Here is a tiny trained network, its code and every weight. The questions are about switching its units off for an input and a class, where a switched-off unit gives its printed mean instead of its output.

import numpy as np


def w(rows, s, z=0):
    codes = np.array(rows[::2]) - 128.0
    scale = np.full(codes.shape[1], s)
    scale[-1] = z or s
    return codes * scale


def f(y):
    return y / 2 * (1 + np.tanh(0.7978845608 * (y + 0.044715 * y**3)))


def log_softmax(a):
    a = a - a.max(-1, keepdims=True)
    return a - np.log(np.exp(a).sum(-1, keepdims=True))


def net(x, mask):
    res = np.array(x, float).reshape(1, 5) / 4 @ E
    y = f(res @ A[0][:, :-1].T + A[0][:, -1])
    res = res + np.where(mask, y, B[0][:, -1]) @ B[0][:, :-1]
    return log_softmax(res[-1] @ U[:, :-1].T + U[:, -1])


A, B = {}, {}
E = w([
[95,20,22,189],'x0',
[198,81,223,255],'x1',
[244,66,100,43],'x2',
[130,129,130,126],'x3',
[133,131,122,129],'x4',
],0.0064)
A[0] = w([
[11,178,152,184,102],'n0',
[237,74,112,70,90],'n1',
[26,182,149,197,86],'n2',
[193,100,213,220,30],'n3',
[150,189,212,93,27],'n4',
[94,49,25,202,94],'n5',
[45,155,76,25,45],'n6',
[82,1,59,175,99],'n7',
[66,190,42,9,111],'n8',
[26,174,153,199,53],'n9',
[159,216,198,99,4],'n10',
],0.0069,0.0024)
B[0] = w([
[215,97,47,79,202],'n0',
[206,129,46,105,198],'n1',
[199,95,52,67,196],'n2',
[81,1,175,166,197],'n3',
[88,149,162,74,167],'n4',
[73,194,204,32,218],'n5',
[100,39,163,174,209],'n6',
[87,193,180,51,219],'n7',
[94,36,164,203,255],'n8',
[189,79,76,72,187],'n9',
[97,163,181,60,169],'n10',
],0.0088,0.0051)
U = w([
[72,11,163,226,90],'0',
[246,136,1,83,78],'1',
[46,246,199,53,70],'2',
[118,170,101,189,254],'3',
],0.0086,0.0088)

Each question gives the input, the list of numbers given to net, and the class t.
The units are the neurons (one row each of A and B). Each row of codes is followed by its name. A weight is (code - 128) times the scale printed after its matrix; where a second scale follows, it is the last column's (A, B and U).
mask holds one flag per neuron, in row order. A switched-off neuron (its flag False) gives its mean, the last column of its row in B, instead of its output. The means were averaged over made-up inputs and are rounded, as every weight is.
A unit's drop is (log p(t) with every unit on - log p(t) with that unit switched off) / (log p(t) with every unit on - log p(t) with every unit switched off).
The circuit of an input: a set's keep is (log p(t) with only the set's units on - log p(t) with every unit switched off) / (log p(t) with every unit on - log p(t) with every unit switched off). Starting from all 11 units, units are removed one at a time, each time the one whose removal leaves the highest keep (on an exact tie, the one counted first), for as long as the keep stays at least 0.8.
units of the circuit, in order: the units of the circuit, biggest drop first
most important unit: the unit with the biggest drop
top k neurons: the k neurons with the biggest drops, biggest first
drop when u is switched off: that unit's drop, to one decimal
input [7,-7,-8,-2,-3], class 1: most important unit -> n0
input [-3,-5,-3,-5,6], class 0: units of the circuit, in order -> [n8, n6]
input [5,-2,-4,-3,-6], class 2: top 3 neurons -> [n5, n7, n1]
input [-4,-5,-6,-4,5], class 1: units of the circuit, in order -> [n0, n2]
input [-1,-4,-4,-3,8], class 0: units of the circuit, in order -> [n8, n7]
input [8,-2,6,-2,-2], class 2: units of the circuit, in order -> [n5, n7]
input [7,-4,2,3,-3], class 2: units of the circuit, in order -> [n5, n7]
input [5,-4,-6,6,6], class 1: top 4 neurons -> [n0, n2, n9, n3]
input [7,6,6,-8,7], class 3: top 3 neurons -> [n1, n8, n7]
input [3,-6,-7,5,-2], class 1: drop when n2 is switched off -> 0.6
input [-1,2,-7,4,6], class 1: drop when n0 is switched off -> 0.1
input [8,6,-5,-7,-5], class 2: drop when n5 is switched off -> 0.5
input [8,2,7,2,2], class 2: drop when n6 is switched off -> 0.0
